Here is a tiny trained network, its code and every weight. The questions are about switching its units off for an input and a class, where a switched-off unit gives its printed mean instead of its output.

import numpy as np


def w(rows, s, z=0):
    codes = np.array(rows[::2]) - 128.0
    scale = np.full(codes.shape[1], s)
    scale[-1] = z or s
    return codes * scale


def f(y):
    return y / 2 * (1 + np.tanh(0.7978845608 * (y + 0.044715 * y**3)))


def log_softmax(a):
    a = a - a.max(-1, keepdims=True)
    return a - np.log(np.exp(a).sum(-1, keepdims=True))


def net(x, mask):
    res = np.array(x, float).reshape(1, 8) / 4 @ E
    y = f(res @ A[0][:, :-1].T + A[0][:, -1])
    res = res + np.where(mask, y, B[0][:, -1]) @ B[0][:, :-1]
    return log_softmax(res[-1] @ U[:, :-1].T + U[:, -1])


A, B = {}, {}
E = w([
[103,123,137,35,203,142,230,68,151,60,199],'x0',
[112,103,125,199,41,133,148,72,156,44,126],'x1',
[220,189,80,159,182,135,137,34,235,162,111],'x2',
[46,138,26,29,112,163,128,150,91,232,62],'x3',
[28,173,150,199,197,91,195,103,110,143,1],'x4',
[146,232,128,150,65,155,176,96,72,242,182],'x5',
[47,108,96,132,109,229,36,96,134,159,147],'x6',
[163,126,87,171,50,102,202,167,171,151,90],'x7',
],0.0077)
A[0] = w([
[168,40,153,165,132,130,74,182,126,84,176,153],'n0',
[186,192,177,171,95,46,149,153,95,224,124,141],'n1',
[103,51,226,116,127,131,75,142,119,2,154,161],'n2',
[174,183,111,72,150,134,157,45,192,132,202,164],'n3',
[163,100,169,88,133,67,186,157,127,112,82,123],'n4',
[93,143,126,76,216,70,200,26,142,102,114,254],'n5',
[135,89,164,169,59,152,122,176,120,73,207,166],'n6',
[159,113,109,122,171,114,199,136,107,45,147,187],'n7',
[122,152,87,106,198,199,171,38,138,131,205,117],'n8',
[229,150,94,173,58,128,135,131,155,209,149,214],'n9',
[189,116,93,196,42,181,141,162,168,144,158,166],'n10',
[176,95,77,185,133,179,88,161,146,137,109,141],'n11',
[210,68,94,112,122,91,68,145,200,70,112,199],'n12',
[71,114,123,115,149,179,127,198,91,159,113,118],'n13',
[112,121,161,132,113,5,220,172,140,53,102,124],'n14',
[103,148,76,140,58,140,165,123,136,106,176,106],'n15',
[51,159,131,201,47,188,163,66,109,156,79,231],'n16',
[52,101,60,31,148,155,90,171,60,169,102,140],'n17',
[222,154,83,176,171,120,86,159,121,98,193,208],'n18',
[69,158,127,99,158,137,82,148,89,217,96,182],'n19',
[147,204,162,185,131,119,154,159,62,224,132,140],'n20',
[103,158,156,197,177,133,113,113,122,76,34,103],'n21',
[202,156,136,125,177,39,252,163,155,128,80,219],'n22',
[146,169,102,196,51,113,150,142,105,231,186,177],'n23',
[83,36,177,109,89,153,67,151,106,82,154,202],'n24',
[58,71,123,126,134,109,189,119,69,124,46,220],'n25',
[172,142,131,132,120,75,120,92,166,171,117,158],'n26',
[139,63,156,116,152,121,140,221,137,94,137,159],'n27',
[50,171,176,187,162,38,177,131,183,133,89,217],'n28',
[50,64,75,126,26,209,127,122,56,119,136,193],'n29',
[214,150,94,148,113,135,86,121,187,165,120,102],'n30',
[178,102,139,101,94,155,68,146,194,25,176,243],'n31',
],0.0077,0.0038)
B[0] = w([
[164,125,149,135,135,85,61,88,132,158,163,188],'n0',
[182,148,164,148,32,196,127,122,57,154,97,199],'n1',
[142,61,217,188,112,103,51,154,162,119,237,214],'n2',
[150,135,189,50,215,195,222,147,153,97,137,201],'n3',
[164,89,77,138,115,103,175,168,82,118,134,176],'n4',
[105,90,130,206,152,188,200,171,121,80,129,228],'n5',
[136,116,200,102,64,115,92,157,170,120,177,187],'n6',
[158,63,128,133,132,106,189,166,105,84,158,189],'n7',
[84,147,165,120,228,188,194,148,123,89,160,184],'n8',
[202,230,110,29,61,141,139,50,171,127,41,201],'n9',
[147,145,123,43,74,66,152,138,204,159,97,178],'n10',
[124,149,78,102,146,119,83,108,161,181,117,158],'n11',
[169,71,79,90,196,54,112,95,166,162,122,194],'n12',
[99,138,67,114,117,118,93,133,87,176,160,170],'n13',
[133,40,103,162,59,41,170,165,92,55,72,210],'n14',
[90,146,134,84,96,85,183,161,164,79,141,147],'n15',
[37,164,136,145,72,152,131,124,189,98,91,203],'n16',
[78,147,40,64,176,120,120,197,24,192,175,208],'n17',
[226,113,185,109,144,146,109,81,159,164,119,183],'n18',
[95,145,89,126,173,159,97,168,47,215,152,200],'n19',
[156,201,158,155,82,210,96,148,89,147,121,193],'n20',
[77,95,142,198,158,148,78,60,148,78,106,187],'n21',
[203,99,119,170,114,121,216,161,79,94,59,247],'n22',
[122,215,174,65,47,145,124,93,135,110,98,193],'n23',
[78,92,132,103,109,95,65,131,118,154,224,196],'n24',
[52,70,56,156,98,135,95,145,77,111,123,199],'n25',
[173,140,147,153,146,131,165,111,165,156,80,163],'n26',
[181,108,122,160,147,133,85,142,84,130,151,174],'n27',
[100,94,99,255,115,158,101,112,130,124,45,217],'n28',
[33,175,56,75,98,71,151,127,147,93,180,196],'n29',
[157,112,109,90,163,141,148,84,176,199,62,169],'n30',
[157,48,192,59,186,44,106,113,189,115,178,209],'n31',
],0.0063,0.014)
U = w([
[200,220,185,146,74,172,138,98,94,154,96,110],'0',
[66,180,115,91,42,87,173,107,193,73,134,12],'1',
[159,39,92,210,94,68,189,153,84,49,90,67],'2',
[222,114,108,92,163,85,135,83,198,163,77,113],'3',
[22,108,115,251,142,163,76,88,159,101,97,233],'4',
[134,127,188,114,243,178,235,122,146,55,184,198],'5',
[47,153,59,98,146,129,96,157,24,170,177,157],'6',
[157,59,210,129,118,63,70,119,150,87,254,129],'7',
],0.0077,0.0012)

Each question gives the input, the list of numbers given to net, and the class t.
The units are the neurons (one row each of A and B). Each row of codes is followed by its name. A weight is (code - 128) times the scale printed after its matrix; where a second scale follows, it is the last column's (A, B and U).
mask holds one flag per neuron, in row order. A switched-off neuron (its flag False) gives its mean, the last column of its row in B, instead of its output. The means were averaged over made-up inputs and are rounded, as every weight is.
A unit's drop is (log p(t) with every unit on - log p(t) with that unit switched off) / (log p(t) with every unit on - log p(t) with every unit switched off).
The circuit of an input: a set's keep is (log p(t) with only the set's units on - log p(t) with every unit switched off) / (log p(t) with every unit on - log p(t) with every unit switched off). Starting from the 12 units with the biggest drops (on a tie, the unit counted first), units are removed one at a time, each time the one whose removal leaves the highest keep (on an exact tie, the one counted first), for as long as the keep stays at least 0.8.
circuit, biggest first: the units of the circuit, biggest drop first
top k neurons: the k neurons with the biggest drops, biggest first
drop of u: that unit's drop, to one decimal
input [1,-5,4,2,-1,-3,-8,-3], class 2: top 2 neurons -> (n22 n4)
input [6,8,-4,-5,3,-3,-4,-7], class 7: circuit, biggest first -> (n2)
input [-3,0,0,1,-4,5,6,7], class 1: circuit, biggest first -> (n29 n10)
input [-8,-7,-6,4,-7,-7,-8,4], class 7: circuit, biggest first -> (n0 n24)
input [-6,7,-6,2,3,2,-6,8], class 1: circuit, biggest first -> (n23 n16)
input [6,-3,8,7,4,-3,7,-5], class 5: top 2 neurons -> (n8 n3)
input [3,-4,3,1,1,-6,6,-6], class 6: top 2 neurons -> (n17 n22)
input [4,0,8,-1,-1,-7,-7,1], class 2: top 2 neurons -> (n14 n22)
input [-5,3,1,7,6,-1,2,-6], class 6: top 2 neurons -> (n17 n19)
input [-7,5,-7,-8,4,8,-2,6], class 0: top 2 neurons -> (n1 n20)
input [5,7,3,6,-7,-6,-8,0], class 5: top 2 neurons -> (n3 n28)
input [0,3,-1,-7,-2,4,-5,7], class 0: top 2 neurons -> (n9 n1)
input [-7,-4,2,3,5,1,-8,-1], class 0: top 2 neurons -> (n20 n1)
input [2,6,-7,-1,-6,4,7,5], class 1: circuit, biggest first -> (n29)
input [-2,-5,5,-5,3,-1,1,-6], class 5: top 2 neurons -> (n25 n16)
input [-7,4,5,6,-6,-8,-3,-6], class 3: top 2 neurons -> (n12 n30)
input [7,4,-4,1,7,-5,5,6], class 4: top 4 neurons -> (n22 n16 n21 n28)
input [-1,-7,8,-6,-7,6,3,-7], class 3: top 2 neurons -> (n9 n30)
input [-2,4,-7,1,2,7,-5,8], class 1: drop of n29 -> 0.2
input [4,-4,-7,-5,2,-5,-8,-5], class 2: circuit, biggest first -> (n14)
input [2,5,1,1,-3,3,5,-5], class 5: drop of n29 -> -0.1
input [-7,-4,-8,-4,7,-4,5,1], class 6: drop of n29 -> 0.3
